Below are the code and all the weights of a small trained network. Each question names an input and a class and asks about switching units off, where a switched-off unit gives its printed mean instead of its output.

import numpy as np


def w(rows, s, z=0):
    codes = np.array(rows[::2]) - 128.0
    scale = np.full(codes.shape[1], s)
    scale[-1] = z or s
    return codes * scale


def f(y):
    return np.maximum(y, 0)


def log_softmax(a):
    a = a - a.max(-1, keepdims=True)
    return a - np.log(np.exp(a).sum(-1, keepdims=True))


def net(x, mask):
    res = np.array(x, float).reshape(1, 3) / 4 @ E
    y = f(res @ A[0][:, :-1].T + A[0][:, -1])
    res = res + np.where(mask, y, B[0][:, -1]) @ B[0][:, :-1]
    return log_softmax(res[-1] @ U[:, :-1].T + U[:, -1])


A, B = {}, {}
E = w([
[57,158,46,130,94,57,143,221,127,103],'x0',
[108,121,84,76,127,169,247,71,199,62],'x1',
[51,151,99,59,201,116,62,54,136,158],'x2',
],0.011)
A[0] = w([
[45,187,81,23,235,144,58,9,187,197,75],'n1',
[166,78,128,116,98,163,156,166,76,98,255],'n2',
[204,82,201,119,166,254,88,52,114,163,179],'n3',
[145,139,187,161,148,55,18,193,26,237,94],'n4',
[211,33,159,194,54,148,198,179,123,80,13],'n5',
[100,120,69,50,137,191,240,76,191,28,150],'n6',
[52,181,125,73,173,105,93,116,150,182,237],'n7',
[47,131,9,127,104,67,157,219,191,127,96],'n8',
[177,101,198,110,133,210,130,78,119,151,36],'n9',
[76,185,38,138,98,68,113,221,120,140,136],'n10',
],0.0089,0.0095)
B[0] = w([
[224,164,138,116,52,133,153,165,27,132,238],'n1',
[150,165,222,177,121,179,74,211,112,237,204],'n2',
[93,62,179,201,159,185,139,90,87,66,234],'n3',
[193,79,172,49,80,46,84,60,161,118,229],'n4',
[225,207,93,54,11,124,203,141,65,71,183],'n5',
[151,69,219,77,111,67,50,104,208,146,255],'n6',
[184,146,189,189,120,173,161,223,154,163,225],'n7',
[142,43,149,143,131,184,192,91,73,79,222],'n8',
[134,69,48,113,120,144,207,67,62,22,167],'n9',
[90,77,137,167,186,191,160,74,90,74,216],'n10',
],0.011,0.017)
U = w([
[94,62,120,149,147,173,154,57,85,53,87],'0',
[152,80,157,17,91,40,64,63,185,120,85],'1',
[180,200,125,82,73,137,165,182,68,135,65],'2',
[120,133,182,205,153,188,72,202,163,211,229],'3',
[24,227,15,197,228,36,44,209,202,202,9],'4',
[38,213,23,233,210,23,219,17,74,223,9],'5',
[34,219,31,210,233,45,205,231,214,210,9],'6',
[30,247,26,227,204,207,204,46,207,221,9],'7',
],0.014,0.011)

Each question gives the input, the list of numbers given to net, and the class t.
The units are the neurons (one row each of A and B). Each row of codes is followed by its name. A weight is (code - 128) times the scale printed after its matrix; where a second scale follows, it is the last column's (A, B and U).
mask holds one flag per neuron, in row order. A switched-off neuron (its flag False) gives its mean, the last column of its row in B, instead of its output. The means were averaged over made-up inputs and are rounded, as every weight is.
A unit's drop is (log p(t) with every unit on - log p(t) with that unit switched off) / (log p(t) with every unit on - log p(t) with every unit switched off).
The circuit of an input: a set's keep is (log p(t) with only the set's units on - log p(t) with every unit switched off) / (log p(t) with every unit on - log p(t) with every unit switched off). Starting from all 10 units, units are removed one at a time, each time the one whose removal leaves the highest keep (on an exact tie, the one counted first), for as long as the keep stays at least 0.8.
units of the circuit, in order: the units of the circuit, biggest drop first
most important unit: the unit with the biggest drop
k most important neurons: the k neurons with the biggest drops, biggest first
drop of u: that unit's drop, to one decimal
input [8,-3,-5], class 0: units of the circuit, in order : [n10]
input [2,-4,2], class 1: 4 most important neurons : [n4, n2, n3, n1]
input [-6,4,-7], class 2: 2 most important neurons : [n5, n2]
input [2,-4,7], class 2: 2 most important neurons : [n1, n6]
input [-2,6,-7], class 2: 3 most important neurons : [n5, n4, n2]
input [6,-2,-6], class 0: 4 most important neurons : [n10, n1, n8, n7]
input [3,-3,2], class 3: 3 most important neurons : [n6, n9, n3]
input [-3,-3,5], class 2: 2 most important neurons : [n1, n6]
input [0,3,3], class 3: 4 most important neurons : [n4, n5, n7, n9]
input [6,2,7], class 2: 3 most important neurons : [n1, n7, n3]
input [4,-6,3], class 1: 2 most important neurons : [n4, n3]
input [6,-5,-6], class 0: 3 most important neurons : [n10, n1, n6]
input [-3,1,-1], class 3: 3 most important neurons : [n8, n10, n4]
input [1,6,5], class 1: most important unit : n6
input [-3,-4,0], class 1: 3 most important neurons : [n4, n10, n8]
input [-3,3,1], class 3: 2 most important neurons : [n4, n8]
input [-2,-1,5], class 2: 3 most important neurons : [n1, n2, n6]
input [1,0,2], class 3: drop of n5 : 0.6
input [0,5,8], class 2: drop of n1 : 1.7
input [0,-1,-3], class 3: units of the circuit, in order : [n2]
input [-1,-7,-4], class 1: drop of n4 : 1.8
input [-1,0,3], class 3: drop of n4 : 0.2
